Below are the code and all the weights of a small trained network. Each question names an input and a target symbol and asks about switching units off, where a switched-off unit gives its printed mean instead of its output.

import numpy as np


def w(rows, s, z=0):
    codes = np.array(rows[::2]) - 128.0
    scale = np.full(codes.shape[1], s)
    scale[-1] = z or s
    return codes * scale


def norm(h):
    return h / np.sqrt((h * h).mean(-1, keepdims=True) + 1e-5)


def f(y):
    return np.maximum(y, 0)


def softmax(a):
    e = np.exp(a - a.max(-1, keepdims=True))
    return e / e.sum(-1, keepdims=True)


def log_softmax(a):
    a = a - a.max(-1, keepdims=True)
    return a - np.log(np.exp(a).sum(-1, keepdims=True))


def net(x, mask):
    ids = ['αβγδθπψ'.index(c) for c in x.split()]
    T = len(ids)
    res = E[ids] + P[:T]
    u = 0
    for l in range(2):
        q, k, v = (norm(res) @ M[l].T for M in (Q, K, V))
        z = softmax(np.where(np.tri(T) > 0, q @ k.T / 3**0.5, -1e9)) @ v
        res = res + np.where(mask[u], z, O[l][:, -1]) @ O[l][:, :-1]
        u += 1
        y = f(norm(res) @ A[l][:, :-1].T + A[l][:, -1])
        res = res + np.where(mask[u : u + 4], y, B[l][:, -1]) @ B[l][:, :-1]
        u += 4
    return log_softmax(norm(res)[-1] @ U[:, :-1].T + U[:, -1])


Q, K, V, O, A, B = {}, {}, {}, {}, {}, {}
E = w([
[122,171,146,222,110,180,231,177,175],'α',
[35,156,83,122,150,179,99,29,90],'β',
[110,156,165,47,2,109,60,182,129],'γ',
[161,181,169,33,211,191,178,187,95],'δ',
[123,203,138,130,73,126,35,145,100],'θ',
[53,146,149,110,11,160,99,245,37],'π',
[42,186,92,91,231,1,84,206,228],'ψ',
],0.0042)
P = w([
[168,105,228,161,98,74,107,198,104],'0',
[154,158,147,162,124,152,103,222,137],'1',
[160,165,160,174,144,149,95,196,147],'2',
[118,187,108,122,103,152,115,172,141],'3',
[103,178,144,124,111,152,129,169,164],'4',
[97,166,131,120,107,144,152,154,164],'5',
[97,139,135,106,106,143,164,130,172],'6',
[94,132,136,113,109,136,182,116,179],'7',
[93,115,115,100,116,134,198,105,177],'8',
[114,123,97,93,120,123,210,78,214],'9',
[58,158,57,83,141,159,193,119,193],'10',
[85,183,2,82,173,170,177,78,186],'11',
],0.004)
Q[0] = w([
[177,107,218,172,120,79,148,227,161],'0.h0',
[170,34,70,172,113,114,69,2,24],'0.h0',
[244,1,247,223,188,55,161,190,114],'0.h0',
],0.0051)
K[0] = w([
[72,138,182,177,146,187,72,119,89],'0.h0',
[244,120,233,83,69,21,120,224,120],'0.h0',
[94,169,188,201,135,114,3,163,40],'0.h0',
],0.0053)
V[0] = w([
[90,110,158,124,37,43,36,89,56],'0.h0',
[24,169,146,234,107,144,100,19,126],'0.h0',
[27,135,251,107,230,145,141,47,26],'0.h0',
],0.0028)
O[0] = w([
[171,213,32,107,88,63,104,112,108,10],'0.h0',
[189,171,47,143,151,163,80,60,201,238],'0.h0',
[151,252,37,125,174,223,131,74,64,170],'0.h0',
],0.0044,0.0013)
A[0] = w([
[161,125,132,93,68,74,93,148,210,200],'0.n0',
[169,123,82,153,121,36,141,180,187,144],'0.n1',
[116,213,4,67,19,124,247,17,146,220],'0.n2',
[81,154,69,123,114,123,60,50,153,2],'0.n3',
],0.0032,0.00097)
B[0] = w([
[185,75,148,157,138,223,134,167,69,203],'0.n0',
[144,84,106,44,108,132,33,147,38,175],'0.n1',
[24,140,191,176,217,151,2,157,105,252],'0.n2',
[139,99,185,209,82,145,127,170,127,179],'0.n3',
],0.004,0.0039)
Q[1] = w([
[229,198,27,157,124,65,112,9,53],'1.h0',
[255,178,46,166,96,91,219,14,93],'1.h0',
[23,132,144,162,52,250,32,138,150],'1.h0',
],0.0069)
K[1] = w([
[163,53,190,122,58,69,94,232,40],'1.h0',
[191,101,202,136,2,115,118,203,60],'1.h0',
[105,112,109,102,211,139,198,154,217],'1.h0',
],0.0075)
V[1] = w([
[174,145,198,23,140,254,151,102,84],'1.h0',
[44,147,153,88,166,143,49,60,126],'1.h0',
[152,130,142,220,62,173,139,52,165],'1.h0',
],0.0049)
O[1] = w([
[216,100,162,88,244,155,135,172,3,112],'1.h0',
[149,178,141,49,116,106,97,202,157,244],'1.h0',
[178,64,108,149,95,201,57,172,151,2],'1.h0',
],0.0063,0.0039)
A[1] = w([
[121,209,146,97,170,149,136,255,184,105],'1.n0',
[83,108,189,111,124,86,239,73,153,67],'1.n1',
[114,102,69,179,161,233,132,133,177,206],'1.n2',
[150,110,126,141,77,85,189,141,31,5],'1.n3',
],0.0056,0.0026)
B[1] = w([
[145,100,138,71,163,187,220,41,233,255],'1.n0',
[174,143,159,145,167,27,21,228,57,158],'1.n1',
[144,15,87,200,181,176,24,219,183,167],'1.n2',
[153,110,45,113,199,181,150,30,254,142],'1.n3',
],0.0046,0.0086)
U = w([
[220,25,93,57,63,103,106,112,176,103],'α',
[173,233,26,150,134,141,1,159,92,148],'β',
[35,192,178,145,129,32,75,189,185,178],'γ',
[149,130,185,115,215,160,177,116,48,109],'δ',
[97,42,135,227,117,156,84,223,155,186],'θ',
[129,140,138,131,111,140,85,140,143,4],'π',
[93,153,145,191,49,182,251,10,181,152],'ψ',
],0.0046,0.0029)

Each question gives the input, a string of symbols that net reads in full, and the target symbol t.
The units are the heads (3 rows each of Q, K, V and O) and the neurons (one row each of A and B). Each row of codes is followed by its name. A weight is (code - 128) times the scale printed after its matrix; where a second scale follows, it is the last column's (O, A, B and U).
mask holds one flag per unit, layer by layer, with each layer's heads first. A switched-off unit (its flag False) gives its mean, the last column of its rows in O or B, instead of its output. The means were averaged over made-up inputs and are rounded, as every weight is.
A unit's drop is (log p(t) with every unit on - log p(t) with that unit switched off) / (log p(t) with every unit on - log p(t) with every unit switched off).
The circuit of an input: a set's keep is (log p(t) with only the set's units on - log p(t) with every unit switched off) / (log p(t) with every unit on - log p(t) with every unit switched off). Starting from all 10 units, units are removed one at a time, each time the one whose removal leaves the highest keep (on an exact tie, the one counted first), for as long as the keep stays at least 0.8.
units of the circuit, in order: the units of the circuit, biggest drop first
top k neurons: the k neurons with the biggest drops, biggest first
top k neurons in layer l: the k neurons of layer l with the biggest drops, biggest first
drop when u is switched off: that unit's drop, to one decimal
input β γ α, target β: units of the circuit, in order => (0.h0)
input ψ β γ, target ψ: units of the circuit, in order => (0.h0 1.h0 0.n2)
input ψ ψ β γ ψ θ θ, target ψ: units of the circuit, in order => (1.n1 1.n2)
input ψ ψ δ δ θ, target δ: units of the circuit, in order => (1.h0 0.n1)
input ψ θ α γ ψ ψ π θ γ ψ δ π, target δ: top 3 neurons => (0.n1 0.n0 0.n2)
input θ γ γ, target α: top 2 neurons => (0.n2 1.n3)
input α β π β θ δ β β π, target δ: top 2 neurons in layer 0 => (0.n3 0.n2)
input γ π ψ α, target θ: top 2 neurons in layer 0 => (0.n1 0.n2)
input α θ ψ α ψ δ θ π θ π θ, target δ: top 4 neurons => (0.n1 0.n0 0.n3 0.n2)
input ψ ψ β π γ γ γ β, target γ: top 2 neurons in layer 0 => (0.n2 0.n0)
input β ψ α β, target θ: top 3 neurons => (0.n3 0.n1 1.n2)
input β ψ γ θ α γ π β, target θ: top 4 neurons => (0.n3 1.n2 0.n1 1.n0)
input γ ψ ψ γ ψ π ψ γ ψ ψ π θ, target γ: top 2 neurons in layer 1 => (1.n1 1.n0)
input ψ π γ π δ ψ δ α θ, target θ: top 2 neurons => (0.n1 0.n0)
input ψ ψ θ θ δ α γ, target θ: top 2 neurons => (1.n0 0.n2)
input α β α α β δ γ δ γ δ δ β, target δ: units of the circuit, in order => (1.h0)
input γ δ α θ π, target θ: top 2 neurons => (1.n0 0.n2)
input α β δ β π π γ, target δ: drop when 0.h0 is switched off => 0.3
input β π ψ ψ π, target ψ: drop when 1.n1 is switched off => 0.2
input β π ψ δ θ, target ψ: drop when 1.n1 is switched off => 0.1
input ψ β δ, target ψ: top neuron => (0.n2)
